Here is a tiny trained network, its code and every weight. The questions are about switching its units off for an input and a class, where a switched-off unit gives its printed mean instead of its output.

import numpy as np


def w(rows, s, z=0):
    codes = np.array(rows[::2]) - 128.0
    scale = np.full(codes.shape[1], s)
    scale[-1] = z or s
    return codes * scale


def f(y):
    return np.maximum(y, 0)


def log_softmax(a):
    a = a - a.max(-1, keepdims=True)
    return a - np.log(np.exp(a).sum(-1, keepdims=True))


def net(x, mask):
    res = np.array(x, float).reshape(1, 5) / 4 @ E
    y = f(res @ A[0][:, :-1].T + A[0][:, -1])
    res = res + np.where(mask, y, B[0][:, -1]) @ B[0][:, :-1]
    return log_softmax(res[-1] @ U[:, :-1].T + U[:, -1])


A, B = {}, {}
E = w([
[104,192,221],'x0',
[166,255,59],'x1',
[34,127,107],'x2',
[129,126,130],'x3',
[130,130,128],'x4',
],0.0066)
A[0] = w([
[113,223,84,113],'neuron 0',
[93,197,248,75],'neuron 1',
[144,156,74,153],'neuron 2',
[108,26,170,94],'neuron 3',
[88,129,127,192],'neuron 4',
[183,131,138,83],'neuron 5',
[139,80,20,86],'neuron 6',
[82,136,111,72],'neuron 7',
[126,106,155,172],'neuron 8',
[88,135,114,77],'neuron 9',
[101,81,208,126],'neuron 10',
[128,136,143,255],'neuron 11',
[28,97,124,115],'neuron 12',
[234,72,199,107],'neuron 13',
],0.017,0.0092)
B[0] = w([
[161,152,194,204],'neuron 0',
[87,28,136,208],'neuron 1',
[139,157,160,190],'neuron 2',
[215,126,162,238],'neuron 3',
[108,150,96,204],'neuron 4',
[65,154,170,141],'neuron 5',
[81,41,141,200],'neuron 6',
[78,151,141,138],'neuron 7',
[159,149,118,193],'neuron 8',
[95,140,143,136],'neuron 9',
[193,144,154,227],'neuron 10',
[122,162,38,254],'neuron 11',
[9,176,151,210],'neuron 12',
[3,165,146,205],'neuron 13',
],0.036,0.0091)
U = w([
[151,165,245,114],'0',
[91,56,175,151],'1',
[61,201,170,43],'2',
[109,171,141,254],'3',
[108,167,144,249],'4',
[159,152,87,68],'5',
[231,84,113,80],'6',
[254,73,124,67],'7',
],0.0099,0.013)

Each question gives the input, the list of numbers given to net, and the class t.
The units are the neurons (one row each of A and B). Each row of codes is followed by its name. A weight is (code - 128) times the scale printed after its matrix; where a second scale follows, it is the last column's (A, B and U).
mask holds one flag per neuron, in row order. A switched-off neuron (its flag False) gives its mean, the last column of its row in B, instead of its output. The means were averaged over made-up inputs and are rounded, as every weight is.
A unit's drop is (log p(t) with every unit on - log p(t) with that unit switched off) / (log p(t) with every unit on - log p(t) with every unit switched off).
The circuit of an input: a set's keep is (log p(t) with only the set's units on - log p(t) with every unit switched off) / (log p(t) with every unit on - log p(t) with every unit switched off). Starting from the 12 units with the biggest drops (on a tie, the unit counted first), units are removed one at a time, each time the one whose removal leaves the highest keep (on an exact tie, the one counted first), for as long as the keep stays at least 0.8.
units of the circuit, in order: the units of the circuit, biggest drop first
k most important neurons: the k neurons with the biggest drops, biggest first
drop of u: that unit's drop, to one decimal
input [4,-3,-8,7,4], class 2: units of the circuit, in order : (neuron 13)
input [-7,8,2,1,-3], class 0: 2 most important neurons : (neuron 0; neuron 2)
input [-7,5,-4,1,5], class 1: 3 most important neurons : (neuron 6; neuron 3; neuron 10)
input [-7,7,-4,0,6], class 0: 3 most important neurons : (neuron 0; neuron 2; neuron 1)
input [-4,-8,0,-8,-5], class 0: 2 most important neurons : (neuron 3; neuron 10)
input [-1,1,7,4,6], class 2: 2 most important neurons : (neuron 12; neuron 3)
input [7,5,0,-6,-6], class 1: 3 most important neurons : (neuron 1; neuron 3; neuron 10)
input [7,7,2,-5,6], class 0: 2 most important neurons : (neuron 0; neuron 6)
input [-5,-2,-8,-8,-6], class 2: 2 most important neurons : (neuron 13; neuron 1)
input [1,-7,-1,-7,6], class 0: 2 most important neurons : (neuron 3; neuron 10)
input [7,-6,0,6,-7], class 1: 4 most important neurons : (neuron 1; neuron 0; neuron 2; neuron 13)
input [-5,8,3,8,-3], class 0: 2 most important neurons : (neuron 0; neuron 2)
input [7,-3,5,-6,-7], class 1: 2 most important neurons : (neuron 1; neuron 13)
input [2,1,-8,2,-5], class 2: most important neuron : (neuron 13)
input [7,8,-7,4,-1], class 0: 2 most important neurons : (neuron 0; neuron 12)
input [3,0,0,-2,2], class 5: 2 most important neurons : (neuron 12; neuron 13)
input [8,1,-3,-3,2], class 1: drop of neuron 1 : 1.3
input [-4,2,-8,3,6], class 2: drop of neuron 13 : 0.5
input [-4,2,-7,4,3], class 2: drop of neuron 5 : 0.2
input [-8,0,-1,0,-7], class 1: units of the circuit, in order : (neuron 6)
input [-2,5,-2,0,2], class 0: drop of neuron 3 : -0.3
